Here is a tiny trained network, its code and every weight. The questions are about switching its units off for an input and a class, where a switched-off unit gives its printed mean instead of its output.

import numpy as np


def w(rows, s, z=0):
    codes = np.array(rows[::2]) - 128.0
    scale = np.full(codes.shape[1], s)
    scale[-1] = z or s
    return codes * scale


def f(y):
    return np.maximum(y, 0)


def log_softmax(a):
    a = a - a.max(-1, keepdims=True)
    return a - np.log(np.exp(a).sum(-1, keepdims=True))


def net(x, mask):
    res = np.array(x, float).reshape(1, 4) / 4 @ E
    y = f(res @ A[0][:, :-1].T + A[0][:, -1])
    res = res + np.where(mask, y, B[0][:, -1]) @ B[0][:, :-1]
    return log_softmax(res[-1] @ U[:, :-1].T + U[:, -1])


A, B = {}, {}
E = w([
[108,151,230,6,175,132,108,126,74],'x0',
[124,134,125,122,121,127,136,136,129],'x1',
[4,25,160,129,64,110,112,115,127],'x2',
[110,203,114,112,48,167,110,4,149],'x3',
],0.012)
A[0] = w([
[59,49,120,127,64,111,103,102,127,137],'n1',
[172,74,76,175,235,42,144,255,108,54],'n2',
[109,167,173,50,176,146,114,104,74,159],'n3',
[136,166,211,57,157,152,132,99,60,158],'n4',
[211,207,119,106,189,124,116,173,91,53],'n5',
[147,95,158,171,177,119,167,198,141,180],'n6',
[124,168,121,135,113,127,151,116,171,168],'n7',
[127,57,84,163,100,134,177,121,188,141],'n8',
[212,158,102,84,182,171,151,153,149,149],'n9',
[92,100,228,85,140,109,80,174,89,118],'n10',
[37,47,139,154,40,122,90,103,127,50],'n11',
[125,195,220,19,171,142,97,92,61,8],'n12',
[151,98,131,168,171,96,148,202,99,179],'n13',
[62,31,194,67,151,131,112,170,69,100],'n14',
[248,199,50,150,104,190,147,68,160,146],'n15',
[116,171,217,60,159,148,132,107,95,90],'n16',
[191,182,124,125,185,186,149,155,110,211],'n17',
[172,192,34,155,97,187,129,43,150,142],'n18',
[175,134,153,189,130,106,112,99,129,103],'n19',
[185,173,62,188,86,204,140,89,182,135],'n20',
[115,148,128,115,102,132,146,134,126,128],'n21',
[95,101,183,89,153,61,129,161,65,123],'n22',
[84,149,148,131,137,145,135,82,133,75],'n23',
[135,68,52,210,87,113,165,150,169,110],'n24',
[99,99,93,217,105,76,123,162,151,50],'n25',
[84,206,164,121,25,183,77,48,127,102],'n26',
[106,31,190,78,162,109,140,174,93,114],'n27',
[82,174,142,86,69,184,84,54,143,15],'n28',
],0.0087,0.012)
B[0] = w([
[197,184,150,100,179,122,113,175,80,200],'n1',
[92,184,42,180,42,32,54,42,80,245],'n2',
[152,135,170,103,162,160,155,198,108,227],'n3',
[195,123,159,90,174,138,162,182,112,236],'n4',
[234,159,233,33,235,155,149,243,73,200],'n5',
[183,162,165,71,185,133,111,163,89,227],'n6',
[97,87,129,137,100,127,147,121,160,171],'n7',
[177,193,118,111,126,84,82,118,57,189],'n8',
[175,193,118,120,137,76,81,119,64,220],'n9',
[98,91,157,171,105,167,180,136,165,214],'n10',
[156,220,81,137,87,48,41,65,65,189],'n11',
[80,195,31,203,21,26,31,27,82,207],'n12',
[176,170,168,84,172,113,142,145,84,230],'n13',
[84,86,184,138,120,189,182,150,197,223],'n14',
[67,84,144,143,94,167,148,122,192,246],'n15',
[156,210,123,133,125,72,59,105,48,201],'n16',
[58,168,21,194,36,84,72,46,124,249],'n17',
[59,64,138,154,102,152,164,105,180,228],'n18',
[105,121,111,147,109,140,140,138,125,145],'n19',
[55,78,129,175,74,147,161,112,198,219],'n20',
[105,118,116,133,149,116,99,139,122,139],'n21',
[102,70,131,147,121,164,167,133,168,205],'n22',
[129,129,139,109,180,119,148,130,103,142],'n23',
[184,181,117,91,200,100,94,169,36,206],'n24',
[183,155,168,75,203,131,165,161,110,167],'n25',
[155,199,81,141,147,76,84,120,52,215],'n26',
[124,110,193,146,91,197,182,142,190,218],'n27',
[230,184,198,52,254,147,143,207,47,172],'n28',
],0.0087,0.015)
U = w([
[113,139,15,150,73,44,67,25,107,247],'0',
[199,124,165,92,220,115,121,217,102,6],'1',
[35,4,149,149,89,227,197,126,249,154],'2',
],0.012,0.0021)

Each question gives the input, the list of numbers given to net, and the class t.
The units are the neurons (one row each of A and B). Each row of codes is followed by its name. A weight is (code - 128) times the scale printed after its matrix; where a second scale follows, it is the last column's (A, B and U).
mask holds one flag per neuron, in row order. A switched-off neuron (its flag False) gives its mean, the last column of its row in B, instead of its output. The means were averaged over made-up inputs and are rounded, as every weight is.
A unit's drop is (log p(t) with every unit on - log p(t) with that unit switched off) / (log p(t) with every unit on - log p(t) with every unit switched off).
most important unit: the unit with the biggest drop
k most important neurons: the k neurons with the biggest drops, biggest first
drop when u is switched off: that unit's drop, to one decimal
input [-1,-5,0,-7], class 0: 3 most important neurons : n2, n5, n4
input [1,-2,3,1], class 1: 3 most important neurons : n17, n2, n12
input [8,7,2,8], class 1: most important unit : n28
input [1,8,6,6], class 1: 4 most important neurons : n28, n17, n2, n12
input [1,-1,-6,1], class 0: 4 most important neurons : n17, n9, n14, n28
input [-7,3,-7,1], class 2: 4 most important neurons : n15, n20, n18, n12
input [8,-3,-5,2], class 0: 2 most important neurons : n12, n17
input [8,3,3,6], class 1: 2 most important neurons : n28, n4
input [5,-6,-5,2], class 0: 2 most important neurons : n12, n17
input [1,0,3,6], class 1: 3 most important neurons : n28, n17, n2
input [-1,-1,-1,-4], class 0: 2 most important neurons : n2, n5
input [6,6,-7,3], class 0: 2 most important neurons : n12, n17
input [7,1,6,6], class 1: drop when n28 is switched off : 0.9
input [8,8,2,-7], class 2: most important unit : n14
input [-3,-4,0,-5], class 0: drop when n25 is switched off : 0.0
input [3,7,5,6], class 1: drop when n17 is switched off : 0.2
input [-7,-1,-3,-6], class 0: drop when n2 is switched off : 7.5
